-0.25 +2.08 -4.95 -0.68 +0.31 +3.27 -1.79 -0.32 -0.96 +1.38 +0.19
+0.37 +0.53 -1.46 +0.44 +1.26 +2.03 +1.06 +0.97 -1.51 +0.97 +1.10
+1.26 +0.93 -0.31 +1.96 +1.26 +1.47 +0.08 +1.44 -2.68 +0.90 +1.03
+0.81 +1.43 -1.06 +0.86 +0.68 +1.28 +1.11 +0.91 -2.12 +1.54 +1.61
-0.03 -1.06 -1.71 -0.12 -0.71 -1.51 -0.39 +0.37 +2.16 -0.98 -0.03
=>
+1.26 +0.93 -0.31 +1.96 +1.26 +1.47 +0.08 +1.44 -2.68 +0.90 +1.03
+0.81 +1.43 -1.06 +0.86 +0.68 +1.28 +1.11 +0.91 -2.12 +1.54 +1.61
+0.37 +0.53 -1.46 +0.44 +1.26 +2.03 +1.06 +0.97 -1.51 +0.97 +1.10
-0.03 -1.06 -1.71 -0.12 -0.71 -1.51 -0.39 +0.37 +2.16 -0.98 -0.03
-0.25 +2.08 -4.95 -0.68 +0.31 +3.27 -1.79 -0.32 -0.96 +1.38 +0.19

+0.78 -1.25 +1.85 -4.29 +1.41 +2.29 +2.43 -1.20 +2.38 +2.43 -1.14 -0.93 -3.08 +2.56 +0.86 +0.82
+2.23 +4.68 -0.63 +4.38 +2.01 -0.59 -1.79 -0.48 -1.36 -4.40 -0.03 -0.32 +2.40 -2.40 +2.44 -2.89
-1.22 -0.95 +3.57 -2.12 -0.60 +3.14 +2.92 +2.49 +2.33 +1.12 -2.90 -2.88 -1.83 +2.58 -1.10 +3.14
+2.15 +4.49 -1.46 +4.81 +0.78 -1.69 -2.60 +0.48 -2.35 -4.63 +1.11 +0.68 +2.99 -2.67 +1.74 -2.99
+1.15 -0.30 -4.63 +0.84 +1.40 -4.42 -2.75 -3.03 -2.15 +0.67 +3.13 +3.42 +0.23 -2.26 +0.93 -2.96
=>
-1.22 -0.95 +3.57 -2.12 -0.60 +3.14 +2.92 +2.49 +2.33 +1.12 -2.90 -2.88 -1.83 +2.58 -1.10 +3.14
+0.78 -1.25 +1.85 -4.29 +1.41 +2.29 +2.43 -1.20 +2.38 +2.43 -1.14 -0.93 -3.08 +2.56 +0.86 +0.82
+2.23 +4.68 -0.63 +4.38 +2.01 -0.59 -1.79 -0.48 -1.36 -4.40 -0.03 -0.32 +2.40 -2.40 +2.44 -2.89
+2.15 +4.49 -1.46 +4.81 +0.78 -1.69 -2.60 +0.48 -2.35 -4.63 +1.11 +0.68 +2.99 -2.67 +1.74 -2.99
+1.15 -0.30 -4.63 +0.84 +1.40 -4.42 -2.75 -3.03 -2.15 +0.67 +3.13 +3.42 +0.23 -2.26 +0.93 -2.96

+1.22 +0.92 +1.05 +1.46 +1.28 +1.06 +1.48 +2.08
+1.03 +1.12 +1.96 +1.90 +1.38 +1.06 +0.95 +1.84
+1.70 +0.71 +0.81 +0.91 +0.96 +1.80 +0.94 +1.78
+2.20 +3.26 +1.09 +1.94 +2.62 +1.29 +5.06 +1.32
+2.72 +1.29 +0.78 +1.18 +1.49 +1.38 +2.52 +2.08
+0.92 +0.81 +2.40 +1.34 +1.11 +2.68 +0.49 +1.69
=>
+0.92 +0.81 +2.40 +1.34 +1.11 +2.68 +0.49 +1.69
+1.03 +1.12 +1.96 +1.90 +1.38 +1.06 +0.95 +1.84
+2.20 +3.26 +1.09 +1.94 +2.62 +1.29 +5.06 +1.32
+1.22 +0.92 +1.05 +1.46 +1.28 +1.06 +1.48 +2.08
+1.70 +0.71 +0.81 +0.91 +0.96 +1.80 +0.94 +1.78
+2.72 +1.29 +0.78 +1.18 +1.49 +1.38 +2.52 +2.08

-2.62 -2.24 +1.92 +2.82 -0.11 +2.79 -0.58 -1.65 -1.60 -2.33 -0.02
-3.09 -0.77 +2.25 +2.49 -2.23 +1.92 +3.71 -1.31 -1.82 -2.34 +4.23
+3.61 +1.55 -2.57 -2.73 +1.13 -2.88 -4.72 +1.82 +1.83 +3.08 -4.85
-2.43 -2.19 +1.71 +2.53 +0.93 +2.45 -1.06 -2.17 -2.70 -2.43 -0.28
=>
-3.09 -0.77 +2.25 +2.49 -2.23 +1.92 +3.71 -1.31 -1.82 -2.34 +4.23
-2.62 -2.24 +1.92 +2.82 -0.11 +2.79 -0.58 -1.65 -1.60 -2.33 -0.02
-2.43 -2.19 +1.71 +2.53 +0.93 +2.45 -1.06 -2.17 -2.70 -2.43 -0.28
+3.61 +1.55 -2.57 -2.73 +1.13 -2.88 -4.72 +1.82 +1.83 +3.08 -4.85

-1.49 +2.88 +1.82 +1.22 -3.45 +3.63 +2.42 +1.37 -1.04 -4.36 -1.34
-1.97 -0.19 +2.36 +1.87 -2.43 +3.19 +0.91 +1.51 -1.76 -3.50 +0.26
+1.82 -1.28 -0.87 -0.41 +3.17 -2.16 -1.10 -0.47 +1.49 +3.89 +1.46
+2.22 -1.12 -1.50 -0.94 +3.59 -2.92 -1.28 -0.89 +1.87 +4.56 +1.24
+1.59 +3.30 -1.72 -1.58 +0.31 -1.16 +1.15 -0.86 +1.74 +1.03 -1.71
+2.78 -0.44 -2.22 -1.56 +3.94 -3.63 -1.20 -1.31 +2.43 +5.20 +0.81
-0.79 -5.58 +0.89 +1.11 +1.95 -0.93 -2.81 +0.18 -1.25 +1.70 +2.92
=>
-1.97 -0.19 +2.36 +1.87 -2.43 +3.19 +0.91 +1.51 -1.76 -3.50 +0.26
-1.49 +2.88 +1.82 +1.22 -3.45 +3.63 +2.42 +1.37 -1.04 -4.36 -1.34
-0.79 -5.58 +0.89 +1.11 +1.95 -0.93 -2.81 +0.18 -1.25 +1.70 +2.92
+1.82 -1.28 -0.87 -0.41 +3.17 -2.16 -1.10 -0.47 +1.49 +3.89 +1.46
+2.22 -1.12 -1.50 -0.94 +3.59 -2.92 -1.28 -0.89 +1.87 +4.56 +1.24
+1.59 +3.30 -1.72 -1.58 +0.31 -1.16 +1.15 -0.86 +1.74 +1.03 -1.71
+2.78 -0.44 -2.22 -1.56 +3.94 -3.63 -1.20 -1.31 +2.43 +5.20 +0.81

+1.31 +1.30 +0.94 +1.79 +1.11 +0.73 +1.48 +3.25 -1.21 +0.04
-1.26 -2.68 -5.35 +1.18 +0.92 -0.09 -2.07 +0.09 -2.09 -4.23
+0.56 +3.24 -3.24 +0.08 +5.26 +0.39 +0.82 -4.81 +0.00 -0.75
-0.35 -2.13 -3.06 +4.49 +1.81 +0.11 +0.25 +2.17 +3.39 +1.61
=>
+1.31 +1.30 +0.94 +1.79 +1.11 +0.73 +1.48 +3.25 -1.21 +0.04
-0.35 -2.13 -3.06 +4.49 +1.81 +0.11 +0.25 +2.17 +3.39 +1.61
+0.56 +3.24 -3.24 +0.08 +5.26 +0.39 +0.82 -4.81 +0.00 -0.75
-1.26 -2.68 -5.35 +1.18 +0.92 -0.09 -2.07 +0.09 -2.09 -4.23
